In the rows, zero is written as 128.
Each row of numbers stands for one object and depends on some of the facts below. Use the named rows to name the rest.

Known rows:
teski: 99 182 136 175 165 131 165 95 133 154 90 112 137 135 85 114 112 134 138
 167 155 115 111 108 106 150 98 116 99 130 146
sukli: 183 201 117 141 92 155 101 157 161 141 116 102 138 107 153 127 143 140
 149 103 141 194 103 64 125 105 66 158 142 153 147
briror: 109 123 179 145 139 151 185 93 113 187 100 112 183 130 145 77 155 145
 108 135 139 193 70 119 101 137 116 99 100 145 78
plivadrik: 111 166 127 151 153 149 102 108 142 159 128 103 142 158 77 76 138 136
 148 158 136 116 157 114 114 151 136 170 129 130 132
divobal: 106 121 190 106 135 166 186 124 77 192 105 108 206 161 133 65 178 143
 135 150 147 202 71 121 72 149 133 100 109 151 83
klero: 183 205 171 163 111 178 95 128 156 164 172 96 137 131 115 110 131 76 138
 101 101 198 86 142 102 66 79 172 163 153 145
skitoflal: 113 161 132 144 139 150 109 112 133 171 133 106 141 164 79 84 139 129
 132 157 131 118 159 122 130 150 141 174 136 120 131
soflor: 100 120 114 145 166 97 184 114 158 103 158 170 193 154 122 132 169 77
 130 166 161 175 83 141 87 94 116 96 158 143 141
dogribe: 185 198 123 116 92 166 105 161 160 152 156 105 149 119 150 117 169 131
 147 105 121 194 110 84 96 104 84 153 161 146 144
branal: 101 175 139 170 164 140 168 99 137 165 94 114 145 144 85 111 123 125 136
 170 154 117 111 123 94 150 116 114 100 129 147
brapur: 179 119 119 120 101 165 96 167 124 125 89 113 197 101 132 114 182 134
 180 153 156 117 129 130 130 117 138 122 178 92 121
griseki: 112 169 139 154 156 157 103 103 142 166 136 100 142 164 75 77 136 129
 146 150 134 117 160 130 113 153 138 173 137 133 131
klodruk: 156 202 125 148 91 152 158 155 153 164 111 122 141 107 155 142 136 107
 114 108 145 195 71 96 118 71 83 108 107 138 148
pletus: 139 118 116 161 130 101 155 139 155 106 129 159 164 177 118 87 130 87
 153 144 163 188 150 132 140 118 139 145 178 162 128
brupil: 168 170 161 149 96 110 143 142 148 150 137 170 215 91 139 134 157 80 112
 129 136 126 153 105 164 138 109 175 101 147 95
pibezal: 98 175 143 165 168 143 163 99 125 167 102 114 143 147 80 104 134 118 137
 174 150 115 113 128 86 149 119 114 101 125 146
lorek: 153 121 167 125 127 158 156 101 126 185 140 99 179 142 136 61 172 148
 113 118 111 193 105 109 125 146 135 117 138 145 64
pegin: 109 161 128 148 158 148 106 105 147 158 131 103 142 153 76 80 146 139
 147 156 136 114 160 115 111 153 135 167 131 125 131
fuga: 187 199 113 160 102 136 98 159 89 142 174 98 132 110 101 74 161 81 114
 106 102 184 125 102 115 69 65 135 129 158 147

There are 2 kinds of fact about the objects: dastidrom, fefa.
dastidrom fuga <- berin,todraflek,trobri
dastidrom klistun <- bradrer,sefle,ziflapem
dastidrom temuk <- bradrer
dastidrom pletus <- bradrer
dastidrom fluzam <- branal
dastidrom reke <- branal,zeto
dastidrom dogribe <- branal
dastidrom pudresal <- branal,bruklar
dastidrom pleskim <- branal,pegul
dastidrom stifluk <- branal,briror,zodrur
dastidrom tiplar <- briror,pudim
dastidrom plivadrik <- briror
dastidrom klero <- britil,dosi,flustar,grinafor,todraflek
dastidrom logu <- bruklar
dastidrom stose <- bruklar,plafor
dastidrom viklilo <- divobal,klovem,tudek
dastidrom zita <- divobal,drefik
dastidrom meron <- dosi
dastidrom riskam <- dosi,flifuti
dastidrom muba <- dosi,drefik,gobru
dastidrom pakudur <- drefik
dastidrom natrur <- drefik,tosafil
dastidrom pero <- drotris
dastidrom broto <- drotris,refa
dastidrom lorek <- drotris
dastidrom skozem <- drotris
dastidrom stebafik <- drotris,muklukli,stigrak
dastidrom troni <- dufim,kliflin,skigruk,stigrak,tranom,zodrur
dastidrom pleda <- flepu
dastidrom pegin <- flepu,gramir
dastidrom nuskel <- flepu,muklukli,trane
dastidrom fuplak <- flepu,klebra
dastidrom deplekon <- flepu
dastidrom tastirem <- flustar
dastidrom floflupe <- flustar,muza
dastidrom pliskul <- flustar
dastidrom mabru <- fomom,sefle
dastidrom fepon <- fomom
dastidrom tagragu <- fomom
dastidrom peka <- fuflas,tudek
dastidrom kelakil <- gobru,tudek
dastidrom stoskam <- gramir,traru
dastidrom gribrek <- grinafor,klegim
dastidrom griseki <- grinafor
dastidrom giplok <- grogrer,trane,zeto
dastidrom zavor <- grogrer,trifadrok
dastidrom fatru <- grogrer,skerograk
dastidrom botrak <- grogrer
dastidrom brapur <- kagrul,muza,zeto
dastidrom stozi <- kagrul
dastidrom pabe <- klebra,somobrum
dastidrom dimir <- klegim,klovem,liplezen
dastidrom drofon <- klodruk,nogrem,sefle
dastidrom planur <- klopagan,roskete,soflor
dastidrom sidri <- lenal,zoskofla
dastidrom mifo <- lenal,trobri,tudek
dastidrom trobrol <- liplezen
dastidrom lazi <- liplezen,plites,sefle,trane,zodrur
dastidrom fiplur <- mizun
dastidrom vego <- mizun,trifadrok
dastidrom pezak <- mizun
dastidrom stikodril <- mizun,teski
dastidrom griskol <- mizun
dastidrom bunum <- muklukli
dastidrom sastir <- muklukli
dastidrom brobras <- muklukli
dastidrom troge <- muza
dastidrom brupil <- nogrem,zeto,zodrur
dastidrom nesaskon <- nogrem,padreme
dastidrom sukli <- nogrem,teski,zivi
dastidrom bodrom <- nole,roskete
dastidrom giskazir <- numar,pudim
dastidrom briruk <- numar
dastidrom dabon <- padreme
dastidrom brudrus <- pibezal
dastidrom drafar <- plabel,trifadrok
dastidrom debas <- plabel,plebu,zivi
dastidrom triror <- plabregrun,tranom
dastidrom paval <- plabregrun,plebu
dastidrom drelim <- plabregrun
dastidrom toskun <- plebu,zodrur
dastidrom dratobri <- plites,stadin,zotidur
dastidrom skitoflal <- plites,veklo
dastidrom deplebror <- plites
dastidrom trulom <- refa
dastidrom planane <- roskete,ziflapem
dastidrom fudol <- roskete
dastidrom dekleflor <- skerograk
dastidrom dedri <- skerograk
dastidrom sopa <- soflor,traru
dastidrom fibok <- soflor
dastidrom drusagram <- stadin
dastidrom plaplol <- stigrak
dastidrom truvil <- teski
dastidrom klagir <- tranom,trezu
dastidrom travak <- traru
dastidrom bogak <- traru
dastidrom skebe <- trifadrok
dastidrom toskisu <- trobri
dastidrom rugrik <- zeto
dastidrom gipo <- zivi
dastidrom gruto <- zotidur
dastidrom bibo <- zotidur
{berin,bibo,bodrom,bradrer,branal,bunum,dekleflor,drotris,flepu,gipo,gribrek,griseki,grogrer,gruto,klagir,klebra,klopagan,liplezen,muza,numar,pegin,pero,pezak,pibezal,pleda,plites,plivadrik,pudresal,reke,sidri,skerograk,skigruk,skitoflal,sopa,stadin,stozi,tagragu,teski,tranom,traru,trifadrok,trobrol,troni,trulom,tudek} fefa a
{bogak,briror,dedri,dimir,divobal,drafar,drefik,drofon,fatru,fibok,fiplur,flifuti,gramir,lorek,mabru,mifo,nesaskon,nole,padreme,plabel,plaplol,sefle,skebe,travak,triror,troge,vego} fefa d
{botrak,briruk,brobras,broto,dogribe,fepon,floflupe,fudol,fuga,fuplak,giplok,giskazir,gugre,kelakil,klegim,klero,klistun,klodruk,logu,meron,muba,natrur,pabe,pegul,plabregrun,pleskim,pudim,riskam,roskete,sastir,somobrum,stifluk,stose,sukli,temuk,tiplar,todraflek,trane,veklo,viklilo,zita,zoskofla} fefa b
{brapur,drelim,dufim,flustar,fluzam,fomom,gobru,grinafor,kagrul,lenal,pakudur,paval,planane,pliskul,refa,stikodril,toskun,zivi} fefa e
{britil,brudrus,dabon,debas,deplebror,deplekon,dosi,fuflas,kliflin,klovem,mizun,plafor,planur,plebu,pletus,skozem,soflor,stebafik,stigrak,stoskam,tosafil,toskisu,trezu,trobri,zeto,ziflapem,zodrur} fefa c
{bruklar,brupil,dratobri,drusagram,griskol,lazi,muklukli,nogrem,nuskel,peka,rugrik,tastirem,tramok,truvil,zavor,zotidur} fefa f

Name these rows:
No name comes twice in this set of rows, the named rows included.
107 121 176 144 96 144 184 100 86 192 109 134 174 135 151 94 138 141 99
 128 126 195 70 132 155 96 146 100 103 122 79 -> sefle
120 185 169 175 100 100 183 128 131 152 94 173 214 91 151 146 123 69 105
 141 157 123 79 104 160 111 79 124 98 147 131 -> nogrem
118 153 115 153 162 120 117 122 78 153 140 101 134 153 70 63 156 124 142
 170 133 114 160 93 101 154 126 157 115 147 141 -> sidri
182 197 118 106 93 167 105 157 159 143 172 105 155 114 152 119 178 132
 137 105 107 191 107 94 90 100 85 140 167 133 146 -> fudol
137 120 152 114 120 171 111 165 84 148 88 119 207 107 126 124 185 86 185
 176 157 121 74 140 77 112 119 99 150 100 141 -> gobru
99 166 152 129 167 141 182 142 70 185 108 105 149 172 72 73 164 71 168
 183 154 118 132 114 74 151 123 118 101 152 149 -> tudek
100 119 129 163 152 96 187 148 105 108 99 166 174 175 113 103 132 61 165
 170 162 190 91 133 80 115 118 102 140 161 146 -> fuflas
142 119 191 99 96 175 168 131 84 192 145 106 206 173 138 60 179 146 125
 122 116 200 93 130 88 148 145 156 169 147 66 -> dimir
107 120 178 137 148 148 185 95 113 187 112 110 188 124 143 80 166 143
 106 136 134 194 71 122 91 136 112 99 104 136 79 -> gramir
97 170 126 180 172 116 136 98 72 159 133 101 133 138 69 72 123 71 110
 177 138 115 131 135 100 135 96 105 98 145 147 -> berin
131 121 124 179 102 106 185 144 156 110 91 177 170 182 152 84 103 65 123
 175 162 187 89 141 148 90 134 101 111 163 135 -> zodrur
154 204 140 123 89 165 167 161 151 180 120 134 155 124 156 142 141 87
 117 111 139 198 71 111 103 71 125 116 114 132 150 -> trane
99 167 135 155 169 138 168 95 140 156 118 116 150 135 80 113 149 123 131
 172 144 113 111 133 83 153 115 105 101 114 143 -> traru

The same objects again, as new rows of numbers:
Known rows:
brobras: 100 128 120 200 106 177 133 212 122 185 146 143 120 116 204 124 135 98
 146 165 118 113 34 99 126 109 118 150
klopagan: 142 122 121 193 100 157 136 211 198 162 143 131 106 124 146 121 139 113
 137 149 134 142 75 108 178 149 110 124
tudek: 143 138 134 185 109 153 139 181 168 148 149 148 124 125 130 134 134 132
 125 174 143 147 59 92 160 140 143 103
klebra: 138 123 131 197 110 168 139 220 168 149 137 135 112 136 153 125 131 122
 137 152 134 162 66 94 157 145 126 127
sukli: 108 132 130 181 81 189 132 183 147 196 126 149 125 105 212 129 143 102
 164 166 142 98 27 131 135 106 99 140
fuga: 97 155 116 184 86 164 123 174 133 197 163 164 125 114 175 131 132 95 143
 180 131 103 31 115 124 112 113 129
temuk: 108 131 120 191 91 168 132 196 157 200 147 144 112 93 196 133 145 98 142
 174 132 90 32 113 150 117 99 147
travak: 139 138 84 178 101 174 122 204 174 154 139 114 110 141 151 128 115 117
 151 133 116 138 81 121 177 131 115 147
klegim: 119 138 131 182 101 155 147 187 130 190 154 155 119 94 176 143 140 104
 136 188 131 102 20 82 139 120 119 130
plabel: 162 127 121 160 104 186 148 183 157 144 101 118 123 126 156 152 123 144
 160 149 139 142 62 110 175 126 133 131
pero: 114 125 129 201 108 182 126 221 154 143 141 129 130 145 168 118 133 134
 126 153 126 154 79 117 146 122 134 128
deplekon: 101 136 84 163 139 162 125 176 142 171 125 95 100 116 180 151 87 139 167
 116 107 126 100 99 152 115 117 134
kliflin: 107 133 110 162 145 162 145 176 130 162 111 90 112 101 181 166 99 165
 156 136 113 117 96 82 152 115 131 131
sastir: 96 128 125 196 106 180 133 215 122 187 148 145 118 117 205 126 132 97
 146 165 119 117 32 103 127 105 118 154
fibok: 141 139 85 174 98 170 121 203 182 155 140 114 106 137 149 135 120 114
 147 133 120 130 81 126 181 129 110 148
stikodril: 116 128 127 195 117 183 155 144 159 204 108 135 115 109 198 138 89 123
 163 131 125 113 50 132 134 119 107 110
drofon: 131 141 111 175 100 187 127 189 173 154 120 112 131 125 168 139 134 144
 138 143 132 106 82 143 179 120 120 140
griskol: 122 137 112 164 114 181 141 151 156 184 106 119 108 116 195 147 108 127
 173 134 134 126 62 119 145 118 113 122
natrur: 99 150 117 184 90 165 125 177 138 193 163 164 122 112 180 130 135 93 143
 182 130 101 30 111 130 108 113 132

Which object is each row?
No name comes twice in this set of rows, the named rows included.
107 142 88 161 128 154 127 161 171 177 123 94 102 95 177 156 102 151 155
 130 117 99 101 110 171 116 109 130 -> pletus
156 138 96 174 108 162 136 201 180 153 135 111 105 120 147 143 126 120
 142 143 124 128 79 107 191 134 117 144 -> nole
117 140 105 171 120 161 134 169 152 184 127 121 109 111 173 153 106 131
 154 141 114 117 73 97 147 132 119 127 -> tramok
130 130 133 192 89 184 136 196 174 154 124 138 124 142 157 121 132 126
 148 148 142 148 76 128 151 137 118 115 -> dekleflor
131 122 122 183 98 150 154 208 157 199 150 147 91 84 178 135 143 87 153
 170 130 111 25 77 157 137 97 148 -> roskete
126 125 84 156 137 143 144 173 163 179 129 97 76 95 162 162 95 128 172
 125 110 123 94 75 174 138 105 134 -> soflor
109 144 115 172 104 180 140 171 141 189 121 114 118 119 178 148 115 147
 164 141 119 104 85 110 139 136 108 133 -> rugrik
100 140 98 164 135 162 126 158 157 168 121 92 115 92 183 158 103 161 145
 132 115 94 102 107 164 114 117 130 -> deplebror
150 142 122 173 100 177 157 214 144 148 121 111 131 127 139 150 134 153
 147 154 124 116 80 93 170 146 125 143 -> briror
102 134 126 188 87 188 136 195 131 193 135 149 123 114 198 124 140 107
 158 166 128 103 37 119 127 115 101 150 -> giplok

The same objects again, as new rows of numbers:
Some rows with their names:
gipo: 80 126 127 147 160 113 166 168 124 127 116 127 117 173 117 136 114 121
 120 138 174 157 154 118 112 95 95 114 110 185 137 72 154 137 152 123
 109 163 117 82 112 124 97 130 147 121
lenal: 85 142 131 159 133 157 151 155 137 148 111 159 112 152 103 129 107 147
 113 114 136 161 124 73 145 109 120 109 120 168 124 114 163 135 144 118
 131 115 96 121 102 114 86 116 141 117
plivadrik: 88 124 133 156 159 102 163 157 126 127 119 123 122 163 113 156 115 129
 125 138 174 136 144 112 125 92 91 110 112 171 147 79 151 135 150 121
 108 166 125 87 114 129 96 121 157 114
trifadrok: 74 125 128 131 151 123 166 182 117 134 115 137 122 176 122 130 121 125
 124 134 169 179 164 102 112 82 86 91 119 185 147 68 147 107 151 118 113
 148 114 94 109 103 93 123 149 117
tudek: 75 114 124 151 169 124 163 179 137 133 115 137 131 152 119 142 103 123
 136 117 167 162 140 100 131 77 88 80 121 171 131 91 159 118 153 135 119
 139 115 91 121 101 74 128 158 116
gribrek: 88 114 128 157 176 114 162 166 128 122 131 127 111 156 102 147 111 128
 117 126 184 141 141 121 120 84 94 108 114 171 124 86 156 139 150 140
 117 151 121 82 115 123 88 131 156 122
klopagan: 76 127 122 167 160 103 163 167 124 155 111 124 131 168 118 127 121 123
 126 116 170 161 141 105 132 78 86 102 123 176 150 83 146 136 148 118
 107 157 113 80 113 102 91 122 178 113
plaplol: 101 124 133 144 90 90 177 151 144 140 122 138 118 173 109 132 89 121 126
 112 146 115 149 109 127 99 131 109 110 181 109 112 132 131 108 138 91
 140 116 92 93 123 102 129 132 128
grinafor: 86 138 135 157 135 160 151 155 139 143 120 159 107 151 100 135 109 156
 112 112 140 159 124 74 144 104 119 104 123 165 127 113 161 127 145 120
 132 111 97 124 108 112 86 110 139 115
rugrik: 100 141 126 169 120 103 157 153 151 133 116 135 84 170 109 145 95 117 92
 133 167 131 126 129 101 110 116 115 130 188 137 71 119 117 154 131 110
 112 96 117 110 141 101 84 154 98
plebu: 54 128 115 141 113 116 175 129 139 142 98 181 125 166 111 111 94 122 118
 146 168 150 127 122 134 101 125 84 102 192 132 84 153 111 139 104 102
 159 89 139 123 106 85 117 141 105
lazi: 106 131 126 173 125 100 154 151 165 142 122 124 73 161 104 132 85 121 88
 137 168 130 118 139 91 112 118 128 130 200 125 87 129 134 149 133 97
 116 93 101 124 153 93 95 153 103
triror: 100 125 128 152 93 94 177 147 143 133 113 136 119 176 115 134 88 118 127
 113 144 121 149 114 125 105 139 114 104 183 105 101 137 143 114 137 94
 145 114 91 91 128 108 130 125 130
nesaskon: 100 120 128 158 96 103 182 141 143 132 127 137 107 179 110 128 97 134
 118 104 147 135 154 119 118 98 140 119 117 184 107 87 133 140 119 140
 96 146 110 88 102 121 118 121 122 124
muklukli: 90 139 129 148 111 101 149 177 158 156 111 141 99 163 115 125 86 108 104
 132 162 142 124 108 107 98 102 92 136 197 145 102 118 89 141 121 101 92
 94 124 105 125 75 90 168 102
nuskel: 101 139 129 160 122 92 150 163 145 148 127 130 77 170 96 130 92 113 82
 133 178 124 122 133 96 107 109 122 129 200 132 98 118 120 138 133 103
 103 95 112 100 146 88 96 169 107
plabregrun: 85 147 102 128 115 112 153 145 149 118 100 150 103 165 160 130 96 102
 114 111 163 163 126 111 145 92 105 111 134 176 142 121 145 119 121 86
 108 142 118 112 120 114 81 117 123 113
plabel: 88 123 126 141 88 111 184 158 136 137 112 149 121 186 123 122 97 127 127
 104 135 155 165 103 121 93 135 96 119 188 113 83 132 116 119 134 98 134
 107 99 97 104 111 121 121 121
drotris: 77 123 138 128 150 103 158 185 131 145 117 132 134 158 117 134 106 119
 135 138 170 148 148 92 127 81 78 85 119 179 151 103 150 101 138 115 101
 144 119 97 107 110 72 129 165 121

Name these rows:
No name comes twice in this set of rows, the named rows included.
102 140 123 169 120 101 157 150 155 133 111 132 83 168 112 145 89 117 90
 140 163 131 124 135 95 116 120 125 125 198 133 72 129 129 155 128 105
 119 97 112 113 152 102 88 148 102 -> brupil
101 115 128 162 99 101 184 138 147 135 127 135 103 175 107 121 93 139
 114 103 147 137 154 123 117 96 141 121 117 188 106 90 133 147 118 139
 89 148 108 81 110 124 117 120 124 123 -> drofon
58 127 114 146 117 108 170 128 139 143 102 177 127 162 104 113 92 118
 117 145 173 130 117 125 139 102 124 87 101 188 130 96 153 119 132 109
 104 158 90 139 118 111 80 120 151 109 -> trezu
102 120 132 159 103 104 183 141 137 126 134 146 107 174 105 144 104 136
 118 96 150 123 154 115 125 89 139 108 118 172 110 87 125 129 117 148
 107 133 114 98 98 112 116 115 129 119 -> troge
98 122 133 150 99 103 180 145 131 130 137 143 102 184 102 129 107 137
 109 100 155 132 160 119 117 90 137 115 118 183 110 87 124 130 112 143
 101 137 111 95 89 115 119 119 128 123 -> fatru
102 131 120 175 128 103 152 155 164 144 120 126 78 160 104 127 82 121 88
 130 169 137 118 136 94 109 117 122 132 199 123 87 128 133 150 137 104
 111 91 101 123 147 90 95 157 104 -> dratobri
105 111 129 162 109 106 180 142 151 129 135 139 105 167 101 131 88 137
 118 96 152 124 145 121 122 93 141 112 117 179 94 101 134 143 114 154
 103 136 110 86 107 118 106 126 128 126 -> dimir
68 131 126 140 123 94 164 130 130 142 122 168 111 163 83 112 94 115 100
 150 191 106 116 135 130 105 126 104 94 193 122 113 149 131 122 115 98
 159 98 133 103 127 76 131 157 115 -> stebafik
81 121 137 147 161 116 165 168 127 128 125 137 122 160 113 153 119 138
 128 125 172 156 150 102 126 76 84 86 126 166 150 77 145 102 152 125 114
 147 120 97 120 106 92 110 157 107 -> muza
88 147 105 139 130 112 151 136 143 114 118 148 89 166 143 132 105 108
 100 97 175 157 124 121 143 85 108 123 138 173 133 116 137 134 118 98
 116 140 117 109 116 113 87 117 133 111 -> gugre
50 130 109 134 115 125 175 136 124 140 102 187 122 177 110 101 105 120
 109 135 173 165 136 122 129 94 123 82 108 192 128 73 146 106 135 109
 111 150 83 142 115 92 88 118 143 106 -> mizun
61 124 121 142 107 108 173 122 148 140 106 176 124 156 108 118 93 136
 121 147 167 140 124 119 140 97 122 79 109 186 142 90 150 100 138 102 95
 160 90 139 136 106 82 104 141 100 -> zodrur
94 127 122 174 98 95 183 143 132 153 121 136 120 181 106 119 105 124 120
 83 147 131 146 112 134 89 136 114 121 177 114 94 124 150 111 139 100
 138 108 86 90 104 113 122 151 123 -> fibok
98 121 131 151 98 103 181 148 133 134 133 143 108 181 105 130 102 136
 114 97 153 131 157 116 121 90 135 112 117 181 111 90 125 129 114 144
 102 132 110 95 91 111 116 119 132 125 -> dedri
100 138 121 172 134 111 155 158 150 132 114 140 87 167 109 146 92 108 96
 119 171 131 121 129 105 105 118 108 131 183 121 78 124 124 153 145 124
 98 95 119 104 133 92 92 161 101 -> tastirem

The same objects again, as new rows of numbers:
Some rows with their names:
floflupe: 124 136 117 139 108 112 113 115 108 140 149 111 118 159 137 125 114 153
 121 129 140 164 130 134 127 127 149 113
toskun: 132 131 120 119 90 132 110 106 131 116 99 119 123 129 121 120 138 134
 126 120 131 86 106 148 133 130 144 140
stigrak: 123 81 110 122 121 108 132 138 141 151 205 122 126 146 121 124 129 114
 119 121 143 110 122 103 122 121 127 89
traru: 125 131 139 131 161 116 130 158 146 139 77 154 110 142 129 126 127 126
 123 109 136 124 143 136 129 128 125 123
broto: 124 138 117 139 110 114 112 116 109 139 153 105 116 154 140 125 110 151
 122 130 140 151 127 132 124 127 149 111
zodrur: 121 90 102 118 132 101 127 135 140 142 224 132 126 136 119 123 136 118
 119 114 138 121 123 98 120 123 132 98
klodruk: 119 135 100 142 134 98 137 127 123 129 203 136 105 150 140 123 117 147
 122 113 136 146 136 118 115 110 149 120
flifuti: 114 114 107 126 86 121 156 123 131 145 112 131 109 118 98 124 120 134
 125 103 141 133 141 113 134 138 132 112
fibok: 123 122 114 126 82 129 129 124 114 142 92 101 121 105 95 127 115 135 126
 113 135 133 133 118 137 156 140 127
trifadrok: 122 131 141 124 157 111 129 147 151 135 85 151 108 147 124 126 128 130
 120 108 134 125 143 139 128 128 123 119
muza: 123 130 137 126 156 112 128 149 150 135 83 154 111 145 125 126 131 129
 121 107 134 135 146 139 130 128 125 120
kagrul: 125 126 112 124 105 128 140 114 142 120 115 150 111 134 125 118 141 130
 127 110 137 71 112 137 127 112 139 140
plaplol: 122 120 114 123 73 127 127 122 119 138 103 95 121 108 94 127 113 136 125
 112 134 138 133 122 136 157 139 114
todraflek: 119 118 105 153 116 115 153 140 125 139 182 138 116 182 141 129 131 161
 127 124 138 169 151 134 128 108 140 122
muklukli: 120 132 151 121 122 126 132 131 151 159 184 138 108 96 127 120 126 130
 120 121 127 122 134 118 139 108 148 107
brapur: 132 132 121 119 93 133 112 104 129 117 91 123 124 129 120 120 139 135
 126 120 132 86 107 147 133 129 144 144
kelakil: 118 142 119 138 104 119 114 117 113 143 153 102 117 156 143 126 110 152
 124 134 144 153 125 132 124 129 147 100
plebu: 119 98 122 108 148 110 137 111 136 150 194 138 124 147 115 124 134 130
 117 117 142 101 116 99 118 121 127 130
skitoflal: 127 140 137 127 149 117 96 150 135 130 75 128 124 130 124 128 133 132
 123 115 128 156 139 144 136 148 134 121

Name these rows:
No name comes twice in this set of rows, the named rows included.
126 141 138 126 144 118 95 147 136 132 68 126 124 133 125 128 132 132
 124 117 131 157 139 144 137 148 132 113 -> trobrol
118 134 149 122 125 126 132 132 150 158 187 141 109 91 127 120 129 131
 121 120 126 128 134 117 138 109 149 110 -> zotidur
126 105 127 114 137 122 109 118 116 154 161 116 139 135 116 126 135 131
 122 129 140 119 111 104 127 140 134 134 -> stoskam
122 123 113 120 84 124 128 115 119 134 110 99 121 106 92 127 116 139 123
 109 130 138 132 120 134 157 140 127 -> nesaskon
123 122 111 147 91 117 120 118 105 147 126 129 128 182 133 126 133 165
 124 131 140 208 150 148 144 125 147 114 -> klero
123 117 105 131 89 132 142 118 141 128 97 165 119 149 124 118 155 136
 131 113 140 110 126 145 140 112 137 133 -> grinafor
123 100 110 123 159 114 135 139 127 152 196 148 129 129 121 124 140 123
 125 117 140 110 119 90 120 123 133 141 -> ziflapem
115 133 112 144 128 113 147 134 130 135 200 119 106 160 146 127 112 149
 125 125 140 126 130 121 112 111 141 113 -> zoskofla
109 149 114 139 99 122 109 117 116 146 158 100 117 149 150 126 111 150
 127 136 149 162 121 126 125 131 146 82 -> viklilo
108 134 101 124 69 127 117 121 120 143 109 106 123 93 104 125 123 135
 130 111 141 168 130 112 141 161 141 90 -> dimir
118 139 120 138 99 117 113 108 109 148 135 110 117 161 140 123 112 152
 122 132 147 163 128 136 129 127 147 98 -> muba
125 117 110 129 93 131 143 117 141 126 97 163 118 149 123 119 152 137
 129 112 138 101 125 146 138 110 136 140 -> flustar
115 138 93 143 129 97 131 129 123 131 206 141 106 142 144 122 120 144
 123 111 139 159 136 115 117 112 151 106 -> trane

